Below is a small trained network, with its code and all its weights. Each question gives an input and a target symbol and asks what happens when units are switched off, that is, made to give their printed mean instead of their output.

import numpy as np


def w(rows, s, z=0):
    codes = np.array(rows[::2]) - 128.0
    scale = np.full(codes.shape[1], s)
    scale[-1] = z or s
    return codes * scale


def f(y):
    return y / 2 * (1 + np.tanh(0.7978845608 * (y + 0.044715 * y**3)))


def softmax(a):
    e = np.exp(a - a.max(-1, keepdims=True))
    return e / e.sum(-1, keepdims=True)


def log_softmax(a):
    a = a - a.max(-1, keepdims=True)
    return a - np.log(np.exp(a).sum(-1, keepdims=True))


def net(x, mask):
    ids = ['ΛΦαβγεζημξπστψω'.index(c) for c in x.split()]
    T = len(ids)
    res = E[ids] + P[:T]
    u = 0
    for l in range(2):
        q, k, v = (res @ M[l].T for M in (Q, K, V))
        z = softmax(np.where(np.tri(T) > 0, q @ k.T / 3**0.5, -1e9)) @ v
        res = res + np.where(mask[u], z, O[l][:, -1]) @ O[l][:, :-1]
        u += 1
        y = f(res @ A[l][:, :-1].T + A[l][:, -1])
        res = res + np.where(mask[u : u + 12], y, B[l][:, -1]) @ B[l][:, :-1]
        u += 12
    return log_softmax(res[-1] @ U[:, :-1].T + U[:, -1])


Q, K, V, O, A, B = {}, {}, {}, {}, {}, {}
E = w([
[139,167,93],'Λ',
[107,66,165],'Φ',
[102,77,177],'α',
[134,171,102],'β',
[136,176,107],'γ',
[124,148,139],'ε',
[125,155,125],'ζ',
[130,145,121],'η',
[126,142,126],'μ',
[111,111,151],'ξ',
[117,120,141],'π',
[116,123,154],'σ',
[168,6,126],'τ',
[133,133,100],'ψ',
[124,122,132],'ω',
],0.02)
P = w([
[52,151,135],'0',
[73,100,66],'1',
[65,97,126],'2',
[253,161,192],'3',
[144,121,123],'4',
[148,110,20],'5',
],0.014)
Q[0] = w([
[242,129,173],'0.h0',
[140,159,189],'0.h0',
[250,94,114],'0.h0',
],0.016)
K[0] = w([
[107,78,35],'0.h0',
[6,172,55],'0.h0',
[207,27,66],'0.h0',
],0.012)
V[0] = w([
[77,30,248],'0.h0',
[119,208,177],'0.h0',
[80,195,196],'0.h0',
],0.011)
O[0] = w([
[208,75,29,254],'0.h0',
[181,134,252,48],'0.h0',
[175,108,201,87],'0.h0',
],0.013,0.004)
A[0] = w([
[194,172,90,169],'0.n0',
[54,209,132,154],'0.n1',
[75,153,124,97],'0.n2',
[46,181,154,253],'0.n3',
[177,61,108,139],'0.n4',
[181,161,177,87],'0.n5',
[255,130,192,66],'0.n6',
[92,76,42,178],'0.n7',
[115,165,121,110],'0.n8',
[130,132,149,124],'0.n9',
[98,107,63,132],'0.n10',
[30,163,96,87],'0.n11',
],0.0099,0.0043)
B[0] = w([
[49,80,169,170],'0.n0',
[95,102,162,148],'0.n1',
[79,99,111,131],'0.n2',
[90,110,200,161],'0.n3',
[64,120,136,187],'0.n4',
[195,227,68,138],'0.n5',
[254,106,25,149],'0.n6',
[109,166,161,249],'0.n7',
[81,147,129,128],'0.n8',
[168,147,159,131],'0.n9',
[95,160,123,207],'0.n10',
[137,47,108,155],'0.n11',
],0.0072,0.019)
Q[1] = w([
[27,102,20],'1.h0',
[104,16,108],'1.h0',
[255,40,172],'1.h0',
],0.0059)
K[1] = w([
[106,3,125],'1.h0',
[95,146,159],'1.h0',
[253,181,139],'1.h0',
],0.0074)
V[1] = w([
[139,172,113],'1.h0',
[180,195,41],'1.h0',
[109,254,106],'1.h0',
],0.006)
O[1] = w([
[147,141,150,2],'1.h0',
[185,200,123,67],'1.h0',
[253,161,226,163],'1.h0',
],0.0072,0.00085)
A[1] = w([
[215,87,79,97],'1.n0',
[244,157,117,1],'1.n1',
[132,38,152,113],'1.n2',
[182,160,151,145],'1.n3',
[99,156,110,91],'1.n4',
[122,147,205,8],'1.n5',
[218,145,170,186],'1.n6',
[44,161,196,168],'1.n7',
[94,205,93,160],'1.n8',
[114,96,151,144],'1.n9',
[170,152,114,120],'1.n10',
[105,175,104,109],'1.n11',
],0.011,0.007)
B[1] = w([
[191,153,29,171],'1.n0',
[137,56,58,155],'1.n1',
[124,228,103,181],'1.n2',
[91,56,178,163],'1.n3',
[153,116,156,181],'1.n4',
[255,105,59,176],'1.n5',
[81,74,212,204],'1.n6',
[157,218,82,255],'1.n7',
[183,102,228,244],'1.n8',
[111,198,112,165],'1.n9',
[150,48,110,134],'1.n10',
[176,119,160,187],'1.n11',
],0.008,0.0088)
U = w([
[187,171,78,145],'Λ',
[117,152,48,14],'Φ',
[11,225,149,120],'α',
[183,239,98,54],'β',
[214,199,141,118],'γ',
[203,171,203,114],'ε',
[103,160,216,196],'ζ',
[136,92,207,150],'η',
[246,147,85,107],'μ',
[186,155,105,198],'ξ',
[122,134,131,152],'π',
[194,88,143,124],'σ',
[1,68,130,96],'τ',
[121,150,144,255],'ψ',
[128,115,190,154],'ω',
],0.0092,0.0054)

Each question gives the input, a string of symbols that net reads in full, and the target symbol t.
The units are the heads (3 rows each of Q, K, V and O) and the neurons (one row each of A and B). Each row of codes is followed by its name. A weight is (code - 128) times the scale printed after its matrix; where a second scale follows, it is the last column's (O, A, B and U).
mask holds one flag per unit, layer by layer, with each layer's heads first. A switched-off unit (its flag False) gives its mean, the last column of its rows in O or B, instead of its output. The means were averaged over made-up inputs and are rounded, as every weight is.
A unit's drop is (log p(t) with every unit on - log p(t) with that unit switched off) / (log p(t) with every unit on - log p(t) with every unit switched off).
The circuit of an input: a set's keep is (log p(t) with only the set's units on - log p(t) with every unit switched off) / (log p(t) with every unit on - log p(t) with every unit switched off). Starting from the 12 units with the biggest drops (on a tie, the unit counted first), units are removed one at a time, each time the one whose removal leaves the highest keep (on an exact tie, the one counted first), for as long as the keep stays at least 0.8.
circuit, biggest first: the units of the circuit, biggest drop first
most important unit: the unit with the biggest drop
top k neurons: the k neurons with the biggest drops, biggest first
k most important neurons of layer l: the k neurons of layer l with the biggest drops, biggest first
input β ψ γ, target γ: circuit, biggest first -> 1.n5; 0.h0; 1.n7
input Φ ψ π, target τ: circuit, biggest first -> 0.h0; 0.n4; 1.h0
input γ Λ π, target ε: circuit, biggest first -> 0.h0; 1.n5
input ψ β Λ γ γ β, target ε: circuit, biggest first -> 0.h0; 1.n5
input ψ ψ ψ ζ, target α: circuit, biggest first -> 0.h0
input Λ Φ Λ, target β: circuit, biggest first -> 0.h0; 1.n7; 1.n5
input Φ π γ Φ σ μ, target τ: circuit, biggest first -> 0.n0; 0.n4; 0.h0; 1.h0
input ε α σ σ ψ Λ, target μ: circuit, biggest first -> 0.h0; 0.n6; 1.n0
input ω π τ, target τ: circuit, biggest first -> 0.n4; 0.h0; 0.n0; 1.n7
input Φ Λ η η, target β: top 4 neurons -> 1.n7; 1.n5; 0.n3; 0.n1
input Φ ζ π, target τ: circuit, biggest first -> 0.h0; 1.h0; 0.n4
input σ γ ε, target μ: circuit, biggest first -> 0.h0; 0.n6; 1.n0; 0.n7
input Λ α ζ, target β: top 2 neurons -> 1.n7; 1.n5
input Λ π Φ ξ Φ, target τ: circuit, biggest first -> 1.h0
input π σ ω ξ, target μ: circuit, biggest first -> 0.n6; 1.n0; 0.n7
input γ σ α Φ, target μ: top 4 neurons -> 0.n6; 1.n0; 0.n7; 0.n5
input ε π ε α σ π, target Φ: top 2 neurons -> 0.n4; 0.n0
input ψ ζ σ, target α: 3 most important neurons of layer 0 -> 0.n6; 0.n5; 0.n11
input ε γ η, target σ: top 2 neurons -> 0.n6; 1.n6
input ψ σ ζ Λ ζ ε, target β: top 2 neurons -> 1.n7; 1.n5
input π α Φ β ζ, target τ: most important unit -> 1.h0
input ζ η γ σ γ ε, target μ: 4 most important neurons of layer 0 -> 0.n6; 0.n7; 0.n3; 0.n10
input γ γ ξ, target ε: top 2 neurons -> 0.n5; 1.n5
input γ γ Λ σ ζ Φ, target μ: top 3 neurons -> 0.n6; 1.n0; 0.n7
input σ Λ ξ ψ, target β: 3 most important neurons of layer 0 -> 0.n3; 0.n1; 0.n6
input ζ α ψ, target η: 3 most important neurons of layer 1 -> 1.n6; 1.n7; 1.n3
input ε ψ ψ, target σ: 2 most important neurons of layer 1 -> 1.n6; 1.n3
input η ζ σ ξ, target η: 2 most important neurons of layer 1 -> 1.n6; 1.n3
input ζ ψ ψ, target η: 2 most important neurons of layer 0 -> 0.n5; 0.n0
